In the rows, zero is written as 128.
Each row is followed by its class.
[87, 163, 122, 139, 119, 128, 108, 98, 146, 132, 137, 137, 184, 161, 131, 120, 134, 164, 117, 200, 132, 118, 103, 164, 152, 142, 127, 124, 145, 144, 99, 140]
Kad
[132, 120, 134, 116, 128, 139, 119, 143, 113, 130, 138, 121, 115, 132, 122, 122, 96, 116, 152, 148, 129, 127, 107, 127, 132, 127, 150, 126, 122, 127, 120, 141]
mus
[111, 125, 129, 116, 127, 127, 136, 127, 134, 142, 144, 125, 150, 150, 136, 122, 136, 97, 114, 143, 144, 147, 132, 128, 133, 131, 132, 116, 132, 117, 139, 122]
nivid
[115, 139, 110, 109, 129, 140, 131, 136, 144, 136, 129, 131, 145, 131, 142, 121, 123, 104, 113, 138, 136, 147, 130, 129, 135, 141, 125, 108, 138, 117, 137, 125]
zinuv
[162, 135, 119, 125, 131, 141, 120, 141, 138, 108, 134, 132, 98, 115, 132, 121, 112, 132, 142, 120, 104, 126, 114, 130, 125, 134, 134, 134, 129, 146, 133, 144]
Bod
[102, 145, 172, 132, 134, 135, 118, 45, 150, 128, 130, 132, 159, 191, 158, 144, 132, 142, 104, 135, 109, 110, 141, 110, 123, 138, 134, 98, 164, 110, 95, 132]
pibuv
[118, 138, 120, 115, 124, 128, 131, 142, 125, 134, 135, 123, 139, 128, 134, 118, 126, 102, 114, 154, 141, 133, 130, 124, 136, 142, 128, 115, 136, 111, 136, 126]
nov
[116, 151, 120, 144, 123, 124, 125, 121, 124, 137, 135, 114, 168, 131, 107, 89, 144, 136, 111, 152, 130, 144, 133, 148, 100, 147, 127, 149, 136, 110, 133, 118]
Kad
[134, 132, 130, 124, 132, 143, 139, 134, 113, 132, 133, 126, 120, 127, 128, 111, 93, 104, 135, 141, 121, 133, 111, 124, 135, 129, 143, 132, 134, 135, 134, 142]
vadi
[131, 137, 149, 132, 124, 145, 146, 105, 134, 130, 139, 118, 129, 142, 129, 124, 115, 100, 128, 157, 129, 132, 115, 145, 146, 114, 144, 117, 124, 139, 143, 133]
lok
[108, 121, 130, 123, 137, 113, 127, 120, 126, 120, 114, 127, 144, 129, 148, 159, 118, 124, 96, 109, 122, 136, 121, 121, 124, 132, 143, 117, 155, 157, 139, 144]
Mova
[118, 131, 115, 114, 129, 126, 135, 140, 131, 131, 126, 129, 147, 139, 131, 127, 134, 105, 115, 134, 140, 141, 129, 126, 136, 137, 127, 114, 126, 119, 136, 128]
Mova
[125, 103, 140, 147, 115, 118, 124, 129, 121, 144, 132, 127, 152, 120, 121, 112, 146, 127, 130, 167, 148, 124, 121, 118, 129, 129, 127, 124, 134, 112, 132, 119]
mus
[140, 116, 114, 113, 129, 142, 98, 151, 122, 144, 119, 123, 158, 103, 111, 113, 101, 124, 117, 128, 119, 130, 102, 150, 103, 152, 156, 145, 153, 146, 132, 125]
Bod
[142, 116, 130, 123, 133, 138, 120, 143, 129, 117, 129, 126, 119, 129, 127, 122, 113, 120, 125, 129, 123, 132, 114, 122, 128, 135, 141, 129, 131, 135, 137, 138]
Mova
[155, 188, 101, 130, 108, 152, 151, 136, 148, 113, 116, 129, 114, 92, 126, 100, 147, 156, 120, 164, 80, 103, 135, 184, 147, 138, 134, 118, 118, 106, 137, 148]
vadi
[141, 147, 141, 141, 130, 130, 106, 131, 119, 125, 107, 163, 96, 142, 112, 141, 113, 189, 141, 96, 106, 116, 132, 109, 122, 143, 117, 134, 139, 121, 89, 134]
vadi
[119, 142, 156, 106, 134, 120, 138, 125, 136, 133, 122, 118, 102, 155, 127, 170, 108, 113, 136, 118, 125, 129, 134, 127, 127, 142, 125, 133, 134, 128, 111, 127]
Kad
[145, 91, 143, 117, 138, 139, 98, 133, 140, 135, 153, 133, 111, 177, 121, 143, 108, 119, 172, 105, 152, 125, 108, 54, 137, 132, 103, 138, 134, 116, 94, 125]
mus
[125, 152, 114, 92, 127, 135, 120, 121, 102, 140, 108, 109, 141, 143, 124, 149, 101, 107, 113, 135, 112, 136, 131, 145, 117, 129, 131, 134, 147, 142, 108, 131]
pibuv
[142, 133, 142, 129, 120, 133, 129, 139, 122, 125, 125, 125, 103, 112, 121, 125, 110, 124, 136, 141, 121, 120, 122, 128, 136, 127, 137, 128, 126, 123, 132, 132]
nov
[114, 135, 118, 114, 131, 127, 138, 139, 131, 131, 128, 129, 147, 143, 132, 130, 132, 101, 113, 141, 138, 142, 130, 126, 135, 138, 129, 109, 130, 116, 138, 130]
Mova
[134, 170, 134, 126, 111, 149, 141, 90, 115, 153, 138, 132, 161, 152, 141, 131, 119, 119, 142, 144, 138, 153, 134, 156, 155, 99, 130, 97, 116, 132, 103, 125]
lok
[116, 121, 102, 148, 120, 115, 139, 149, 131, 145, 109, 105, 151, 98, 135, 127, 129, 130, 115, 151, 134, 135, 131, 141, 108, 123, 127, 127, 146, 117, 136, 122]
Kad
[115, 132, 143, 139, 130, 130, 128, 114, 149, 133, 117, 124, 108, 146, 129, 114, 108, 151, 140, 101, 125, 127, 135, 102, 127, 123, 122, 140, 118, 121, 114, 110]
nivid
[122, 148, 136, 145, 126, 123, 137, 108, 135, 139, 137, 116, 158, 139, 133, 114, 142, 125, 115, 134, 131, 150, 145, 128, 110, 134, 123, 127, 138, 108, 128, 119]
Kad
[130, 133, 116, 145, 121, 147, 124, 120, 128, 137, 135, 121, 156, 124, 119, 90, 152, 145, 126, 159, 164, 172, 135, 147, 127, 113, 114, 130, 122, 118, 139, 105]
zinuv
[129, 133, 131, 117, 125, 145, 126, 134, 127, 136, 130, 120, 127, 127, 134, 127, 102, 111, 132, 138, 134, 131, 120, 125, 141, 125, 141, 115, 133, 120, 127, 129]
nov
[131, 140, 152, 126, 134, 140, 126, 114, 132, 131, 150, 134, 133, 143, 129, 117, 127, 121, 143, 150, 135, 139, 122, 141, 138, 127, 147, 114, 122, 120, 127, 132]
Bod
[146, 137, 132, 121, 127, 144, 139, 135, 120, 138, 128, 121, 114, 124, 126, 132, 104, 123, 142, 132, 118, 126, 122, 140, 130, 126, 135, 128, 131, 120, 122, 140]
vadi
[159, 143, 119, 124, 125, 140, 121, 156, 136, 129, 117, 131, 95, 129, 126, 119, 111, 127, 127, 123, 124, 135, 128, 145, 126, 141, 137, 114, 119, 127, 127, 129]
pibuv
[108, 84, 140, 109, 130, 137, 140, 118, 91, 122, 128, 136, 111, 140, 140, 138, 95, 95, 159, 179, 128, 130, 116, 131, 141, 116, 153, 127, 109, 152, 113, 132]
nivid
[131, 143, 112, 137, 129, 132, 122, 135, 125, 118, 139, 129, 133, 124, 123, 90, 105, 119, 135, 128, 108, 135, 111, 130, 121, 139, 144, 144, 121, 139, 130, 143]
Kad
[105, 170, 163, 94, 122, 134, 125, 115, 111, 138, 142, 113, 106, 149, 132, 88, 111, 136, 141, 147, 156, 111, 136, 127, 155, 138, 135, 134, 112, 84, 97, 112]
nov
[95, 130, 133, 130, 132, 132, 139, 105, 131, 137, 121, 134, 132, 150, 152, 115, 99, 128, 140, 138, 136, 113, 131, 116, 134, 137, 138, 106, 115, 117, 100, 119]
lok
[140, 123, 136, 118, 129, 132, 122, 127, 123, 124, 134, 122, 109, 141, 126, 119, 101, 125, 146, 102, 124, 126, 115, 130, 113, 136, 129, 142, 124, 137, 121, 128]
Bod
[115, 163, 149, 124, 125, 124, 117, 121, 131, 126, 118, 173, 129, 150, 104, 120, 129, 141, 144, 161, 124, 119, 117, 116, 180, 140, 127, 126, 106, 135, 104, 131]
Mova
[110, 140, 141, 99, 137, 132, 133, 133, 111, 135, 121, 142, 124, 148, 124, 109, 85, 86, 142, 148, 122, 135, 129, 118, 133, 152, 141, 125, 111, 128, 114, 118]
Bod
[132, 128, 117, 110, 128, 134, 133, 145, 127, 123, 132, 134, 115, 135, 132, 122, 119, 98, 140, 110, 129, 139, 125, 129, 137, 133, 139, 126, 113, 126, 126, 130]
Kad
[144, 126, 112, 148, 127, 111, 126, 117, 125, 151, 129, 92, 145, 110, 130, 122, 110, 129, 129, 111, 127, 130, 116, 122, 94, 126, 117, 156, 143, 147, 128, 132]
pibuv
[105, 117, 165, 117, 135, 130, 132, 86, 117, 127, 128, 150, 121, 190, 132, 135, 100, 116, 176, 106, 133, 122, 130, 92, 154, 120, 124, 118, 86, 121, 79, 122]
Mova
[119, 142, 122, 114, 123, 127, 130, 136, 127, 136, 135, 121, 145, 130, 136, 129, 128, 107, 112, 152, 138, 132, 133, 128, 133, 143, 126, 114, 140, 115, 132, 128]
nov
[98, 54, 138, 131, 120, 136, 124, 91, 108, 144, 140, 103, 159, 154, 111, 114, 117, 117, 167, 127, 148, 111, 97, 135, 120, 88, 138, 158, 107, 125, 112, 116]
nivid
[121, 145, 123, 111, 127, 128, 130, 132, 140, 137, 134, 128, 147, 140, 135, 121, 136, 104, 117, 142, 135, 136, 131, 136, 137, 135, 125, 114, 132, 117, 133, 124]
Bod
[106, 140, 137, 113, 138, 143, 115, 90, 124, 124, 142, 151, 130, 167, 102, 101, 115, 138, 168, 127, 143, 122, 92, 86, 144, 142, 120, 163, 137, 143, 105, 118]
Bod
[128, 144, 118, 161, 119, 132, 116, 109, 158, 129, 130, 127, 171, 126, 143, 85, 143, 162, 107, 157, 111, 119, 134, 136, 108, 146, 120, 118, 144, 110, 126, 123]
Bod
[117, 164, 122, 121, 132, 129, 124, 104, 187, 137, 119, 142, 155, 114, 120, 173, 155, 144, 130, 109, 124, 113, 124, 110, 176, 124, 124, 123, 136, 134, 121, 131]
nov
[139, 133, 119, 142, 120, 127, 140, 137, 139, 134, 130, 126, 129, 120, 116, 106, 139, 124, 116, 150, 117, 135, 128, 109, 106, 150, 112, 143, 154, 116, 151, 119]
nivid
[113, 137, 114, 111, 126, 122, 125, 142, 134, 134, 136, 128, 150, 140, 132, 130, 137, 107, 113, 141, 137, 133, 126, 122, 135, 144, 128, 109, 138, 115, 133, 134]
mus
[137, 145, 110, 147, 115, 135, 124, 126, 139, 125, 104, 127, 141, 121, 137, 98, 134, 158, 103, 102, 119, 143, 143, 143, 101, 136, 118, 121, 140, 128, 136, 108]
Bod
[149, 131, 118, 129, 138, 158, 127, 137, 166, 124, 117, 129, 108, 119, 118, 127, 92, 116, 135, 114, 107, 145, 113, 97, 122, 141, 122, 138, 146, 142, 146, 126]
zinuv
[117, 145, 115, 118, 126, 127, 127, 127, 130, 141, 131, 127, 150, 156, 131, 122, 129, 102, 110, 148, 139, 138, 124, 135, 132, 139, 127, 110, 137, 124, 129, 130]
pibuv
[88, 119, 145, 120, 146, 132, 133, 73, 126, 124, 134, 102, 164, 147, 140, 136, 107, 103, 112, 157, 123, 148, 129, 125, 111, 129, 133, 142, 142, 152, 132, 129]
zinuv
[127, 102, 150, 125, 133, 142, 139, 130, 130, 116, 118, 133, 94, 145, 111, 136, 110, 102, 149, 156, 128, 129, 115, 112, 132, 135, 133, 141, 129, 136, 131, 120]
Kad
[98, 82, 140, 119, 137, 153, 145, 133, 117, 129, 141, 106, 99, 170, 129, 120, 106, 105, 155, 158, 165, 142, 119, 127, 125, 99, 143, 117, 118, 94, 132, 115]
nivid
[115, 149, 77, 136, 113, 125, 133, 149, 115, 130, 122, 117, 145, 128, 134, 86, 122, 131, 121, 129, 132, 144, 128, 137, 112, 130, 111, 133, 130, 117, 125, 124]
Kad
[102, 145, 156, 123, 140, 147, 116, 81, 119, 119, 157, 112, 158, 172, 115, 128, 108, 127, 130, 188, 107, 131, 113, 132, 113, 140, 149, 131, 150, 128, 116, 149]
mus
[113, 135, 125, 110, 126, 127, 135, 124, 127, 144, 138, 126, 150, 149, 134, 129, 128, 96, 116, 139, 146, 128, 125, 134, 138, 136, 130, 113, 131, 121, 127, 126]
lok
[118, 132, 130, 112, 126, 126, 136, 126, 131, 142, 138, 127, 147, 148, 137, 131, 130, 92, 111, 140, 148, 132, 127, 133, 139, 138, 130, 111, 132, 126, 132, 123]
lok
[135, 142, 126, 123, 136, 151, 127, 122, 113, 120, 128, 124, 118, 141, 142, 123, 86, 134, 125, 138, 111, 139, 122, 131, 118, 140, 137, 129, 147, 147, 117, 143]
vadi
[144, 150, 167, 129, 116, 136, 129, 113, 79, 115, 137, 123, 114, 130, 134, 134, 116, 124, 127, 242, 104, 141, 136, 152, 134, 120, 142, 116, 141, 137, 119, 150]
mus
[141, 151, 161, 120, 121, 142, 111, 134, 136, 127, 114, 148, 107, 136, 164, 116, 104, 141, 120, 175, 121, 125, 143, 139, 159, 134, 142, 92, 126, 124, 101, 123]
Bod
[117, 122, 132, 125, 129, 129, 133, 132, 106, 130, 143, 123, 118, 139, 134, 120, 102, 115, 136, 151, 119, 135, 118, 132, 118, 119, 147, 123, 132, 121, 129, 145]
nivid
[112, 138, 122, 114, 128, 124, 132, 133, 139, 134, 137, 126, 149, 148, 140, 126, 135, 97, 112, 141, 138, 140, 132, 129, 136, 142, 128, 117, 136, 117, 128, 127]
Kad
[146, 125, 134, 121, 133, 133, 112, 133, 136, 134, 135, 128, 135, 122, 127, 136, 109, 120, 136, 127, 122, 132, 110, 137, 129, 132, 140, 133, 132, 150, 127, 137]
Bod
[134, 107, 163, 121, 134, 126, 135, 118, 137, 128, 134, 132, 118, 131, 145, 154, 129, 97, 116, 127, 121, 142, 136, 118, 136, 124, 150, 118, 133, 140, 144, 130]
nivid
